Below are the code and all the weights of a small trained network. Each question names an input and a class and asks about switching units off, where a switched-off unit gives its printed mean instead of its output.

import numpy as np


def w(rows, s, z=0):
    codes = np.array(rows[::2]) - 128.0
    scale = np.full(codes.shape[1], s)
    scale[-1] = z or s
    return codes * scale


def norm(h):
    return h / np.sqrt((h * h).mean(-1, keepdims=True) + 1e-5)


def f(y):
    return np.maximum(y, 0)


def log_softmax(a):
    a = a - a.max(-1, keepdims=True)
    return a - np.log(np.exp(a).sum(-1, keepdims=True))


def net(x, mask):
    res = np.array(x, float).reshape(1, 3) / 4 @ E
    u = 0
    for l in range(4):
        y = f(norm(res) @ A[l][:, :-1].T + A[l][:, -1])
        res = res + np.where(mask[u : u + 4], y, B[l][:, -1]) @ B[l][:, :-1]
        u += 4
    return log_softmax(norm(res)[-1] @ U[:, :-1].T + U[:, -1])


A, B = {}, {}
E = w([
[138,134,138,73,107,111,251,90,74,145],'x0',
[70,115,61,164,166,216,86,198,86,139],'x1',
[173,50,183,69,166,133,78,152,118,141],'x2',
],0.012)
A[0] = w([
[135,86,129,188,121,141,140,93,107,126,88],'L0N1',
[103,79,161,94,228,223,213,181,38,206,2],'L0N2',
[74,130,61,175,161,220,84,229,76,126,20],'L0N3',
[107,90,152,157,205,191,22,253,90,147,54],'L0N4',
],0.0053,0.0056)
B[0] = w([
[113,156,110,135,55,128,115,135,114,168,128],'L0N1',
[254,126,59,20,115,168,169,167,145,137,197],'L0N2',
[138,167,98,137,202,194,61,129,146,147,241],'L0N3',
[87,60,164,112,38,168,70,73,109,122,253],'L0N4',
],0.0074,0.0051)
A[1] = w([
[126,131,158,105,167,129,130,130,130,118,59],'L1N1',
[146,57,163,53,136,117,137,132,92,148,92],'L1N2',
[129,132,132,102,103,91,251,108,92,146,53],'L1N3',
[160,83,208,111,121,101,142,103,155,130,3],'L1N4',
],0.014,0.0054)
B[1] = w([
[112,140,90,145,147,126,123,132,137,121,136],'L1N1',
[217,119,79,171,125,91,131,175,151,173,212],'L1N2',
[134,167,194,18,109,254,179,139,71,64,255],'L1N3',
[23,118,165,140,114,69,114,89,88,132,192],'L1N4',
],0.013,0.011)
A[2] = w([
[177,169,111,72,162,116,229,127,83,156,225],'L2N1',
[74,189,48,187,98,69,190,115,138,94,3],'L2N2',
[144,160,225,54,52,83,241,66,91,93,150],'L2N3',
[109,231,81,226,132,100,254,106,154,144,84],'L2N4',
],0.0085,0.0031)
B[2] = w([
[102,212,91,238,203,153,114,115,197,116,211],'L2N1',
[196,150,178,76,143,91,163,165,105,118,150],'L2N2',
[19,193,50,110,222,193,58,19,190,94,248],'L2N3',
[201,72,201,24,246,151,191,132,254,109,155],'L2N4',
],0.0085,0.012)
A[3] = w([
[114,182,107,74,133,170,253,126,57,129,2],'L3N1',
[112,137,91,180,101,175,86,171,121,125,215],'L3N2',
[174,105,76,138,124,96,153,156,116,205,77],'L3N3',
[148,52,143,54,130,136,138,131,47,165,12],'L3N4',
],0.013,0.0026)
B[3] = w([
[143,68,145,223,77,4,85,145,220,152,246],'L3N1',
[96,199,140,68,135,112,231,41,113,97,221],'L3N2',
[45,135,161,117,142,122,88,93,68,123,163],'L3N3',
[178,117,101,144,96,70,210,170,100,136,147],'L3N4',
],0.012,0.011)
U = w([
[193,90,84,40,132,183,150,131,29,167,104],'0',
[124,110,152,151,77,140,150,199,84,102,2],'1',
[2,165,133,116,143,156,103,48,150,99,185],'2',
[244,155,112,143,135,141,179,183,198,123,125],'3',
[116,76,172,178,79,16,78,148,79,165,120],'4',
],0.017,0.0084)

Each question gives the input, the list of numbers given to net, and the class t.
The units are the neurons (one row each of A and B). Each row of codes is followed by its name. A weight is (code - 128) times the scale printed after its matrix; where a second scale follows, it is the last column's (A, B and U).
mask holds one flag per neuron, layer by layer. A switched-off neuron (its flag False) gives its mean, the last column of its row in B, instead of its output. The means were averaged over made-up inputs and are rounded, as every weight is.
A unit's drop is (log p(t) with every unit on - log p(t) with that unit switched off) / (log p(t) with every unit on - log p(t) with every unit switched off).
The circuit of an input: a set's keep is (log p(t) with only the set's units on - log p(t) with every unit switched off) / (log p(t) with every unit on - log p(t) with every unit switched off). Starting from the 12 units with the biggest drops (on a tie, the unit counted first), units are removed one at a time, each time the one whose removal leaves the highest keep (on an exact tie, the one counted first), for as long as the keep stays at least 0.8.
circuit, biggest first: the units of the circuit, biggest drop first
unit that matters most: the unit with the biggest drop
top k neurons: the k neurons with the biggest drops, biggest first
drop of u: that unit's drop, to one decimal
input [-8,-5,7], class 4: unit that matters most : L2N3
input [0,4,-6], class 3: circuit, biggest first : [L1N3 L2N4 L2N3]
input [7,7,4], class 0: top 4 neurons : [L1N2 L1N3 L3N3 L0N3]
input [0,1,-8], class 3: circuit, biggest first : [L1N3 L2N4]
input [2,0,4], class 0: circuit, biggest first : [L1N2 L3N1 L3N3]
input [-7,4,8], class 0: circuit, biggest first : [L3N1 L2N3]
input [5,4,5], class 0: circuit, biggest first : [L1N2 L3N3]
input [2,0,0], class 3: top 2 neurons : [L1N2 L1N4]
input [-5,-1,-4], class 3: top 3 neurons : [L1N3 L0N4 L2N3]
input [-5,-8,7], class 4: top 2 neurons : [L1N3 L1N2]
input [8,1,1], class 3: top 2 neurons : [L1N2 L3N1]
input [-1,-1,1], class 4: top 2 neurons : [L1N3 L0N3]
input [-3,8,7], class 0: top 2 neurons : [L2N3 L2N1]
input [-2,5,8], class 0: unit that matters most : L3N1
input [-5,-4,4], class 4: top 2 neurons : [L1N3 L2N3]
input [3,2,3], class 3: top 2 neurons : [L0N2 L0N3]
input [6,2,8], class 3: top 2 neurons : [L0N2 L1N2]
input [0,-4,7], class 4: top 2 neurons : [L1N3 L1N2]
input [1,3,-4], class 3: top 2 neurons : [L1N3 L2N4]
input [3,0,4], class 3: circuit, biggest first : [L1N2]
input [3,1,8], class 4: top 3 neurons : [L1N3 L1N2 L3N3]
input [5,7,4], class 0: drop of L1N3 : 0.4
input [0,1,7], class 4: drop of L1N3 : 0.2
input [8,4,4], class 3: drop of L2N4 : 0.0
input [4,7,4], class 0: drop of L1N3 : 0.1
